In the rows, 128 means zero.
[154 175  95 126 140 120 163  94 145 152 100 197 102 121  95 125 125 116
 121 104 130 104 122 113 113 110 126 120]	k230
[105 219 150 112 145 153 157 115 169 158  78  88 126 123 154  97 127  50
 117 115 174 101 107 189  98 156 165 101]	k153
[145 145 146  90 120 150 118 125 143 165  91 104 118 136 123 113 120 103
 123 153 141 107 121 151 116 148 146 118]	k288
[116 128  99 151 149 125 145 149 126  96 131 138 144  98 142 104 161 125
 138 124 107 169 151  84 111  94 118 116]	k406
[112 143  87 124 138 171 147  94 111 165  95 113 100 131 109  82 175 100
 122  84 159  92 132 125 120 130 165 101]	k230
[129 164  75 129 138 134 137 135 128 132 126 138 112 140  79 152 129 100
 131  92 144 121 227 134 122 131 141  97]	k230
[167 117 170 119 128 116 121 104 122 128 105 162 152 130 135 137 103 163
 121 166 110  86 128 106  91 122 144 105]	k288
[150  97 198 201 129 115 131  80  90 123 102  63 139 137 116  96 137 154
 119 100 153 129 104  54 133  96 197 121]	k153
[134 191 154  94 123 133 104 128 127 131 108 154 131 134 146 140 111 117
 120 168 119 113 118 133 102 127 102 120]	k288
[179 131 150 114 126 124 139 104 132 121 104 119 122 109 118 106 125 129
 127 129 134 122 103 110 104 110 146 132]	k153
[124  73  99 140 117 112 149 109 125 111 128 105 116 142 140  54 120 169
 144 155  93 239 137  58  80  89 136 128]	k406
[135 147 116 141 170 128 168 124 141 122 109 188 150  91 122 122 142 203
 139 116 126 149 157 122 131 101 126 132]	k230
[117 175 160 125 156 136 142 149 137 138 110  91 109 101 149 101 122  95
 119 116 131 121 131 159 144 108 148 129]	k153
[130 195 105  97 125 160 142 111  95 125  88 149 102 116 120 106 130  80
 121 117 128 108 142 135 123 155 121 112]	k406
[127 141 137 176 152 109 122 100 114 119  97 102 144 130  91 101 153 121
  99 106 139 121 123 105 131 110 147 118]	k173
[137 110 164 166 128 123 168  91 107 121  81 155 117 126 141 120  90 192
 138 146 133 145 121  67 134 106 153 145]	k153
[129 123 107 148 129 107 154 104  89 119 117 160 125 129  74 135 120 160
 155 110 114 136  93  99 133 120 162 120]	k173
[178 154 164 177 137 116 124  90 119 114 124 160  65 152 139 105 163 119
  80 105  95 102 127  80 151 107 128 131]	k406
[124 165 117 108 120 129 172 119 150 115 130 168  96  95 144 145 108 115
 148 152  97 132 126 133 102 126 118 128]	k406
[112 160 156 120 145 138 141 116 152 116  95 113  94 126 146  98 145 129
 133 116 108 118 118 116 144 132 144 142]	k406
[135 159 170  83 135 154 135 132 151 155 122 117 103 121 181 124 129 148
 146 170 107 109 131 158 114 122 149 139]	k230
[132 138 145 157 123 105 145 138 154 117 100 175  89 114 151 147 122 152
 136 146  81 143 134  85 120 121 155 143]	k406
[125 141 124 117 133  84 124 123 138 113 116 144  98 150 124 131 128 101
 138 139  97 139 116 115 141 115 121 132]	k406
[147 121 171 168 134 123 151 115  94 133 142 109 141 117 109 109 126 189
 125 132 148 116 123 103 134 109 169 114]	k153
[149 133 143 105 133 145 140 122 125 142 112 136 128 126 158 133  99 111
 143 149 108 109 136 142 131 116 135 132]	k153
[125 108 151 194 110 100 131 119 145 115 209 124  55 142 132 118 126 145
 141 139  40 138 131  66 149 134 161 142]	k406
[140 132 154 172 134 123 166 115 103 109 114 150 105 109 146 134 114 193
 142 127  74 174 131  80 147 136 142 152]	k173
[137 126 161 138 127 114 153 126 147 120 120 167 112  98 180 146 116 195
 158 167  97 155 140 112 118 107 120 146]	k406
[114 123 165 170 129 120 155 110 100 101 100 139 155 128 142 126 117 144
 123 152 147 143 101  59 137  93 133 139]	k153
[163 106 108 138 122 108 159 113 148 110 112 183  80 136 134 121 137 215
 146 140 117 129 151  80  95 114 151 127]	k230
[112 168 176 147 139 124 149 129 117 162  97 128  95 119 150 128 103 163
 145 114 128 135 111 130 125 148 156 140]	k153
[119 155  75 130 138 106 147 146 120  94 150 189 105 138 133 142 136 142
 162 116  46 196 160 112 151 115 106 137]	k406
[145 114 142 150 123 135 128 123 120 125 115 120 112 141 173 101 148 168
 126 144 121 139 126  96 140 107 146 117]	k406
[129 147 153 127 146 127 136 110 122 139 118 124 130  95 161 149 121 172
  81 151 134 128 149 121 138 106 167 130]	k153
[116 168 124  98 115 135 179  94 152 145  84 176  88 110 143 132  77 137
 142 154 110 152 121 115 112 136 134 151]	k173
[114 151 172 127 146  94 144 103 120 141 100 144  96 137 140 114 114 142
 122 146  95 125 115  95 131 114 150 129]	k288
[138 157 118 120 124 142 115 114  95 135 101 140  98 158 133 132 124 121
 123 127 115 102 126  85 128 120 139 134]	k288
[128 218 118  95 156 155 163 101 131 165 105 135 126 116 124  98 131  59
 120 118 168 106 114 161 111 131 138  96]	k153
[117 152 102 116 142 141 135 111 122 126  78 128 127 178 118 127 132 127
 144 103 127 130 147 121 126 131 127 121]	k173
[138 120 171 116 142 128 145 121 143 165 117 106 136 115 143 141 105 203
 132 178 192 135 113 143 110 110 159 131]	k153
[145 137 131  94 134 153 148 134 123 112 122 178 117 122 183 160 113 199
 165 188  70 165 131 101 163  90  92 143]	k288
[130 133 151 138 125 142 123 148 113 126 130 118 110 153 137 112 148 115
 127 130 102 118 111 104 136 126 158 110]	k288
[133 145  99 100 126 155 159 130 130 158 106 143 130 105 138 126 102 165
 162 125 128 123 136 139 114 118 155 127]	k173
[148  96 166 216 137  88 155 119 124  98  94 152  62 157 134 129 131 193
 127 136  72 159 138  65 126 122 150 159]	k406
---
[127 142 163 128 146 140 169 132 148 159 181 143 223 156  92 131 143 154
  70 142 142 121 117  85 116 151 145 146]	k600
[140 118 155  87 154 117 151 126 132 152 229 137 212 153  84 118 149 125
  75 115  96 165  70 123 127 147 132 154]	k600
[123 133 144 104 145 112 123 153 121 155 158 154 121 121 105 137 146 145
 107 126  82 136  69 117 116 119 134 133]	k256
[122 119 160 108 134 163 155 128 130 170 184 148 209 155  98 109 157 127
 122 140 103 139  85 108 130 162 121 147]	k600
[125 146 123 106 172 122 121 147 121 158 165 155 119 124 109 114 162 145
 108 133  86 151  56 112 117 137 147 133]	k256
[134 152 145  94 151 115 130 147 115 144 192 157 153 121 111 133 167 151
  81 124  93 141  63 116 116 122 147 140]	k256
[132 127 142 105 148 114 172 124 105 149 183 143 190 156 113 121 158 145
 112 159 105 130 104 106 127 154 143 133]	k600
[142 107 133  95 153 104 146 128 105 148 212 138 143 144 103 111 136 137
 100 133  73 146  63 139 105 123 129 146]	k221
[142 110 140 102 150  99 146 125  91 142 227 146 143 155 107 109 122 142
  99 150  83 142  72 130 106  95 137 140]	k221
[127 126 169 127 126 161 176 132 134 182 163 156 229 150 100 123 161 153
  80 160 126 122 119  85 133 141 143 150]	k600
[113 130 161  87 141 186 161 132 108 177 204 156 227 136  97 114 167 137
 112 160  71 133  56  94 124 175 127 134]	k600
[124 146 141 107 160 100 134 144 135 144 196 147 129 135 102 123 150 153
  94 144  95 140  51 112 113 122 150 138]	k256
[133 134 141  94 143 127 106 150 114 161 187 170 109 121 112  99 149 145
  98 131  65 146  27 126 110 118 137 138]	k256
[127 129 150 114 144 117 113 138 145 140 177 141 131 135 116 112 165 128
  97 149  85 131  63 122 119 123 138 129]	k256
[147 122 143 111 166  82 136 123 127 130 250 129 135 181 103 116 134 127
  84 140 100 138  65 124  76 109 137 131]	k221
[144 118 129  91 154 106 155 125  97 146 219 144 155 145 105 114 145 139
 104 146  86 129  53 136 119 133 128 143]	k221
[149 118 131 106 152  89 147 130 110 135 219 127 128 135 106 118 139 139
 106 126  98 145  83 143 120 119 128 136]	k221
[127 122 150 111 133 130 147 133 126 165 176 153 166 134 105 121 152 137
 112 140  84 138  83 119 131 151 135 150]	k600
[127 132 151 111 128 129 123 141 128 147 169 158 147 127 105 119 149 144
 110 134  96 141  79 120 124 124 140 155]	k256
[142 142 142 108 141 111 121 141 110 151 168 168 112 128 114 123 165 153
 107 145  75 147  68 118 119 112 146 132]	k256
[130 141 164 111 161 153 161 139 103 169 205 157 194 142  87 109 156 150
  92 170  77 138  63 102 114 148 145 134]	k600
